Here is a tiny trained network, its code and every weight. The questions are about switching its units off for an input and a class, where a switched-off unit gives its printed mean instead of its output.

import numpy as np


def w(rows, s, z=0):
    codes = np.array(rows[::2]) - 128.0
    scale = np.full(codes.shape[1], s)
    scale[-1] = z or s
    return codes * scale


def norm(h):
    return h / np.sqrt((h * h).mean(-1, keepdims=True) + 1e-5)


def f(y):
    return y / 2 * (1 + np.tanh(0.7978845608 * (y + 0.044715 * y**3)))


def log_softmax(a):
    a = a - a.max(-1, keepdims=True)
    return a - np.log(np.exp(a).sum(-1, keepdims=True))


def net(x, mask):
    res = np.array(x, float).reshape(1, 3) / 4 @ E
    u = 0
    for l in range(3):
        y = f(norm(res) @ A[l][:, :-1].T + A[l][:, -1])
        res = res + np.where(mask[u : u + 6], y, B[l][:, -1]) @ B[l][:, :-1]
        u += 6
    return log_softmax(norm(res)[-1] @ U[:, :-1].T + U[:, -1])


A, B = {}, {}
E = w([
[21,87,252],'x0',
[139,181,137],'x1',
[2,112,146],'x2',
],0.0058)
A[0] = w([
[78,198,210,86],'L0N1',
[16,44,204,252],'L0N2',
[125,212,2,115],'L0N3',
[156,22,101,126],'L0N4',
[90,56,69,9],'L0N5',
[64,42,14,129],'L0N6',
],0.0077,0.0025)
B[0] = w([
[114,151,77,164],'L0N1',
[125,214,199,254],'L0N2',
[84,134,158,172],'L0N3',
[117,218,79,139],'L0N4',
[175,151,1,125],'L0N5',
[106,206,54,156],'L0N6',
],0.0094,0.0074)
A[1] = w([
[2,142,157,22],'L1N1',
[167,163,74,157],'L1N2',
[243,212,170,250],'L1N3',
[78,206,177,80],'L1N4',
[75,168,118,89],'L1N5',
[84,134,76,42],'L1N6',
],0.0068,0.0019)
B[1] = w([
[93,84,81,177],'L1N1',
[58,92,132,158],'L1N2',
[148,1,75,254],'L1N3',
[123,124,110,213],'L1N4',
[137,64,147,154],'L1N5',
[219,215,18,120],'L1N6',
],0.008,0.0054)
A[2] = w([
[136,247,103,106],'L2N1',
[20,157,43,254],'L2N2',
[243,57,143,111],'L2N3',
[7,140,109,153],'L2N4',
[200,63,129,145],'L2N5',
[216,92,152,141],'L2N6',
],0.011,0.0032)
B[2] = w([
[183,144,119,168],'L2N1',
[180,175,114,255],'L2N2',
[114,44,150,209],'L2N3',
[226,32,191,231],'L2N4',
[101,51,88,190],'L2N5',
[96,36,1,170],'L2N6',
],0.008,0.0067)
U = w([
[99,11,32,188],'0',
[152,249,35,183],'1',
[13,187,89,18],'2',
[90,175,254,191],'3',
[70,153,106,2],'4',
[204,161,147,137],'5',
],0.014,0.009)

Each question gives the input, the list of numbers given to net, and the class t.
The units are the neurons (one row each of A and B). Each row of codes is followed by its name. A weight is (code - 128) times the scale printed after its matrix; where a second scale follows, it is the last column's (A, B and U).
mask holds one flag per neuron, layer by layer. A switched-off neuron (its flag False) gives its mean, the last column of its row in B, instead of its output. The means were averaged over made-up inputs and are rounded, as every weight is.
A unit's drop is (log p(t) with every unit on - log p(t) with that unit switched off) / (log p(t) with every unit on - log p(t) with every unit switched off).
The circuit of an input: a set's keep is (log p(t) with only the set's units on - log p(t) with every unit switched off) / (log p(t) with every unit on - log p(t) with every unit switched off). Starting from the 12 units with the biggest drops (on a tie, the unit counted first), units are removed one at a time, each time the one whose removal leaves the highest keep (on an exact tie, the one counted first), for as long as the keep stays at least 0.8.
units of the circuit, in order: the units of the circuit, biggest drop first
unit that matters most: the unit with the biggest drop
top k neurons: the k neurons with the biggest drops, biggest first
k most important neurons of layer l: the k neurons of layer l with the biggest drops, biggest first
drop of u: that unit's drop, to one decimal
input [6,-5,-6], class 3: top 2 neurons => L0N2, L0N5
input [-3,-2,6], class 1: unit that matters most => L0N6
input [1,-5,7], class 3: top 2 neurons => L0N2, L2N4
input [-1,4,8], class 5: units of the circuit, in order => L2N4, L2N2
input [0,4,8], class 5: units of the circuit, in order => L2N4, L2N2
input [1,-7,8], class 3: top 4 neurons => L0N2, L2N4, L1N3, L2N6
input [-7,3,8], class 5: top 2 neurons => L2N4, L0N3
input [-8,7,5], class 5: top 2 neurons => L0N3, L2N4
input [-8,6,5], class 5: 3 most important neurons of layer 1 => L1N3, L1N2, L1N5
input [0,8,3], class 5: 2 most important neurons of layer 0 => L0N1, L0N2
input [-2,2,3], class 5: top 3 neurons => L2N4, L0N3, L1N3
input [-1,5,1], class 5: top 2 neurons => L1N3, L0N2
input [1,-6,5], class 1: 3 most important neurons of layer 2 => L2N2, L2N3, L2N1
input [-3,1,2], class 1: unit that matters most => L2N2
input [-6,7,5], class 5: top 2 neurons => L2N4, L0N3
input [1,0,6], class 3: 2 most important neurons of layer 0 => L0N2, L0N4
input [-5,8,0], class 0: drop of L2N4 => 0.0
input [3,-4,8], class 3: drop of L0N2 => 0.2
input [-4,-1,3], class 1: drop of L0N6 => 0.1
input [-3,-3,6], class 1: unit that matters most => L0N6
input [3,-8,-1], class 3: 2 most important neurons of layer 0 => L0N2, L0N1
input [-5,6,5], class 5: 2 most important neurons of layer 2 => L2N4, L2N2
